a =
-0.01   0.06   0.03  -0.04  -0.12  -0.11
 0.18   0.04   0.13  -0.03  -0.05   0.12
-0.02  -0.07   0.06  -0.01   0.09   0.08
 0.04  -0.05  -0.01   0.02  -0.18   0.15
 0.12  -0.01   0.17   0.03   0.14   0.05
 0.03   0.02  -0.02   0.02   0.15   0.21
a[0][0]	-0.01
a[4][3]	0.03
a[4]	[0.12, -0.01, 0.17, 0.03, 0.14, 0.05]
a[:, 2]	[0.03, 0.13, 0.06, -0.01, 0.17, -0.02]
a[0][5]	-0.11
a[:, 3]	[-0.04, -0.03, -0.01, 0.02, 0.03, 0.02]
a[3][3]	0.02
a[2][1]	-0.07
a[4][0]	0.12
a[0][4]	-0.12
a[:, 0]	[-0.01, 0.18, -0.02, 0.04, 0.12, 0.03]
a[5][0]	0.03
a[4][5]	0.05
a[5][1]	0.02
a[1][0]	0.18
a[2][4]	0.09
a[5]	[0.03, 0.02, -0.02, 0.02, 0.15, 0.21]
a[2][2]	0.06
a[1][1]	0.04
a[2][0]	-0.02
a[3][4]	-0.18
a[:, 4]	[-0.12, -0.05, 0.09, -0.18, 0.14, 0.15]
a[3][2]	-0.01

B = [ -9.0 -16.1   9.5  -2.6]
B[0]: -9.0
B[1]: -16.1
B[2]: 9.5

M = 18,50,67,67,84,79,56,66,74,68,71,74,67,76
M[-14] -> 18
M[-3] -> 74
M[-7] -> 66
M[-6] -> 74

W =
[[ 25  25  -7   3]
 [-12 -15 -25  18]
 [-44  61 -46  26]
 [ 39  78   8 -49]
 [-58 -28 -47  20]
 [ 34  80  -4 -12]
 [-12  -9 -29  16]
 [  5 -79   3 -31]
 [-12 -44  -5 -47]
 [  2  53 -16 -33]
 [ 32 -36   8 -34]]
Rows and columns are counted from 0.
(0, 0)	25
(2, 2)	-46
(10, 2)	8
(8, 0)	-12
(4, 1)	-28
(6, 3)	16
(9, 0)	2
(9, 2)	-16
(4, 2)	-47
(2, 1)	61
(7, 1)	-79
(8, 3)	-47
(5, 0)	34
(1, 0)	-12
(6, 2)	-29
(5, 2)	-4
(7, 3)	-31
(3, 0)	39
(3, 1)	78

m =
array([[-13, -24,  -3, -15,  -2,  34, -28, -19, -11, -35,   7, -20],
       [ -9, -21,  -4, -12,  -5,  27, -32, -17, -11, -33,   9, -15],
       [ -8, -19, -11,  -1, -12,  -9,  -6, -23, -41, -27,  34, -17],
       [  5, -18, -10,   1,  -6, -11, -33,  18, -12, -16,   4,  27],
       [  7, -18, -11, -16,  -5, -13, -32,  21,  -2, -21,  -2,  17],
       [  5, -16,  -9,  -2,  -6, -10, -32,  18, -12, -16,   3,  26],
       [  3, -18, -10, -11,  -7, -14, -31,  23,  -5, -18,  -3,  16]])
m[-7][-12] = -13
m[5][-2] = 3
m[-7] = [-13, -24, -3, -15, -2, 34, -28, -19, -11, -35, 7, -20]
m[3] = [5, -18, -10, 1, -6, -11, -33, 18, -12, -16, 4, 27]
m[-7][-7] = 34
m[4][-6] = -32
m[-2] = [5, -16, -9, -2, -6, -10, -32, 18, -12, -16, 3, 26]
m[:, -10] = [-3, -4, -11, -10, -11, -9, -10]
m[-7][11] = -20
m[3][3] = 1
m[-6][8] = -11
m[4][1] = -18
m[-6][-11] = -21
m[-1][-8] = -7
m[-7][4] = -2
m[-6][-3] = -33
m[1][4] = -5
m[1] = [-9, -21, -4, -12, -5, 27, -32, -17, -11, -33, 9, -15]
m[:, 1] = [-24, -21, -19, -18, -18, -16, -18]
m[-3][-8] = -5
m[-5] = [-8, -19, -11, -1, -12, -9, -6, -23, -41, -27, 34, -17]
m[4] = [7, -18, -11, -16, -5, -13, -32, 21, -2, -21, -2, 17]
m[5][2] = -9
m[-7][-2] = 7
m[-2][-12] = 5
m[:, 8] = [-11, -11, -41, -12, -2, -12, -5]
m[:, -6] = [-28, -32, -6, -33, -32, -32, -31]
m[:, 3] = [-15, -12, -1, 1, -16, -2, -11]
m[3][7] = 18
m[3][4] = -6
m[2][-9] = -1
m[2][6] = -6
m[-6][-5] = -17

data =
[[-27  41   5  -4 -19 -23 -29  41 -28]
 [-19   4  18 -18 -36 -26 -21   3 -13]
 [ 18  -6 -19  21  47  29  20  -3  10]
 [ 11  -6 -19  25  69  29  13   2  -3]
 [ 29 -24 -17  17  42  33  32 -23  24]
 [ 32 -28 -12   8  13  26  34 -31  35]
 [-14  31  -4   6   6  -6 -15  32 -19]
 [ 11 -27  13 -19 -47  -8  12 -34  25]
 [ -7  -3  14 -17 -38 -18  -9  -7   0]
 [ -9  -1  14 -17 -40 -20 -11  -4  -1]
 [  0  -4  10 -15 -42 -13  -1 -10  10]]
Rows and columns are counted from 0.
(0, 0) = -27
(3, 3) = 25
(1, 8) = -13
(10, 1) = -4
(5, 0) = 32
(7, 0) = 11
(8, 5) = -18
(4, 5) = 33
(5, 5) = 26
(0, 1) = 41
(8, 8) = 0
(10, 5) = -13
(6, 8) = -19
(1, 1) = 4
(8, 3) = -17
(1, 3) = -18
(5, 8) = 35
(5, 3) = 8
(10, 0) = 0
(10, 3) = -15
(9, 5) = -20
(4, 6) = 32
(4, 3) = 17
(5, 6) = 34
(3, 0) = 11
(7, 5) = -8
(1, 5) = -26
(7, 4) = -47
(8, 4) = -38
(0, 4) = -19
(6, 5) = -6

arr = 18,-69,-22,50,51,65
arr[0] => 18
arr[-1] => 65
